Here is a tiny trained network, its code and every weight. The questions are about switching its units off for an input and a class, where a switched-off unit gives its printed mean instead of its output.

import numpy as np


def w(rows, s, z=0):
    codes = np.array(rows[::2]) - 128.0
    scale = np.full(codes.shape[1], s)
    scale[-1] = z or s
    return codes * scale


def f(y):
    return y / 2 * (1 + np.tanh(0.7978845608 * (y + 0.044715 * y**3)))


def log_softmax(a):
    a = a - a.max(-1, keepdims=True)
    return a - np.log(np.exp(a).sum(-1, keepdims=True))


def net(x, mask):
    res = np.array(x, float).reshape(1, 2) / 4 @ E
    y = f(res @ A[0][:, :-1].T + A[0][:, -1])
    res = res + np.where(mask, y, B[0][:, -1]) @ B[0][:, :-1]
    return log_softmax(res[-1] @ U[:, :-1].T + U[:, -1])


A, B = {}, {}
E = w([
[57,124,81,175,72,197],'x0',
[128,80,49,147,133,1],'x1',
],0.013)
A[0] = w([
[130,109,232,132,126,163,85],'N1',
[105,210,70,85,107,134,246],'N2',
[25,60,103,232,94,167,125],'N3',
[81,122,53,201,101,186,98],'N4',
[65,78,17,99,232,72,97],'N5',
[243,128,179,97,211,111,118],'N6',
[166,244,196,205,142,224,97],'N7',
[208,105,148,14,205,81,96],'N8',
[93,212,194,62,136,179,130],'N9',
[67,195,86,194,62,134,102],'N10',
[92,2,114,168,142,43,179],'N11',
[177,159,158,145,155,227,126],'N12',
[157,95,44,188,57,49,98],'N13',
[72,59,131,221,50,182,101],'N14',
],0.0074,0.012)
B[0] = w([
[20,143,144,84,155,144,154],'N1',
[254,104,84,162,92,112,246],'N2',
[147,181,150,71,116,83,202],'N3',
[80,162,160,108,96,91,177],'N4',
[54,110,132,111,183,168,189],'N5',
[126,163,166,63,103,73,200],'N6',
[82,89,105,84,139,157,210],'N7',
[100,196,185,90,125,98,198],'N8',
[121,85,106,87,170,153,204],'N9',
[72,156,161,110,93,99,166],'N10',
[127,74,134,100,110,137,235],'N11',
[113,98,97,107,164,145,197],'N12',
[46,93,100,82,166,144,193],'N13',
[103,164,125,57,100,127,184],'N14',
],0.013,0.011)
U = w([
[76,46,98,108,176,156,81],'0',
[109,249,142,105,81,85,103],'1',
[250,78,81,157,87,132,255],'2',
[99,159,120,185,143,135,80],'3',
],0.017,0.0066)

Each question gives the input, the list of numbers given to net, and the class t.
The units are the neurons (one row each of A and B). Each row of codes is followed by its name. A weight is (code - 128) times the scale printed after its matrix; where a second scale follows, it is the last column's (A, B and U).
mask holds one flag per neuron, in row order. A switched-off neuron (its flag False) gives its mean, the last column of its row in B, instead of its output. The means were averaged over made-up inputs and are rounded, as every weight is.
A unit's drop is (log p(t) with every unit on - log p(t) with that unit switched off) / (log p(t) with every unit on - log p(t) with every unit switched off).
The circuit of an input: a set's keep is (log p(t) with only the set's units on - log p(t) with every unit switched off) / (log p(t) with every unit on - log p(t) with every unit switched off). Starting from the 12 units with the biggest drops (on a tie, the unit counted first), units are removed one at a time, each time the one whose removal leaves the highest keep (on an exact tie, the one counted first), for as long as the keep stays at least 0.8.
circuit, biggest first: the units of the circuit, biggest drop first
most important unit: the unit with the biggest drop
k most important neurons: the k neurons with the biggest drops, biggest first
drop of u: that unit's drop, to one decimal
input [-6,-6], class 0: most important unit => N9
input [-3,3], class 2: circuit, biggest first => [N7 N1 N4]
input [-4,2], class 1: 3 most important neurons => [N8 N2 N6]
input [-6,-7], class 0: 2 most important neurons => [N9 N7]
input [7,6], class 1: 2 most important neurons => [N3 N4]
input [0,-3], class 2: 2 most important neurons => [N13 N5]
input [-4,0], class 1: 2 most important neurons => [N8 N6]
input [3,0], class 2: 2 most important neurons => [N8 N6]
input [2,-2], class 2: drop of N10 => 0.0
input [-2,-3], class 2: drop of N13 => 0.3
input [-6,3], class 1: drop of N8 => 0.1
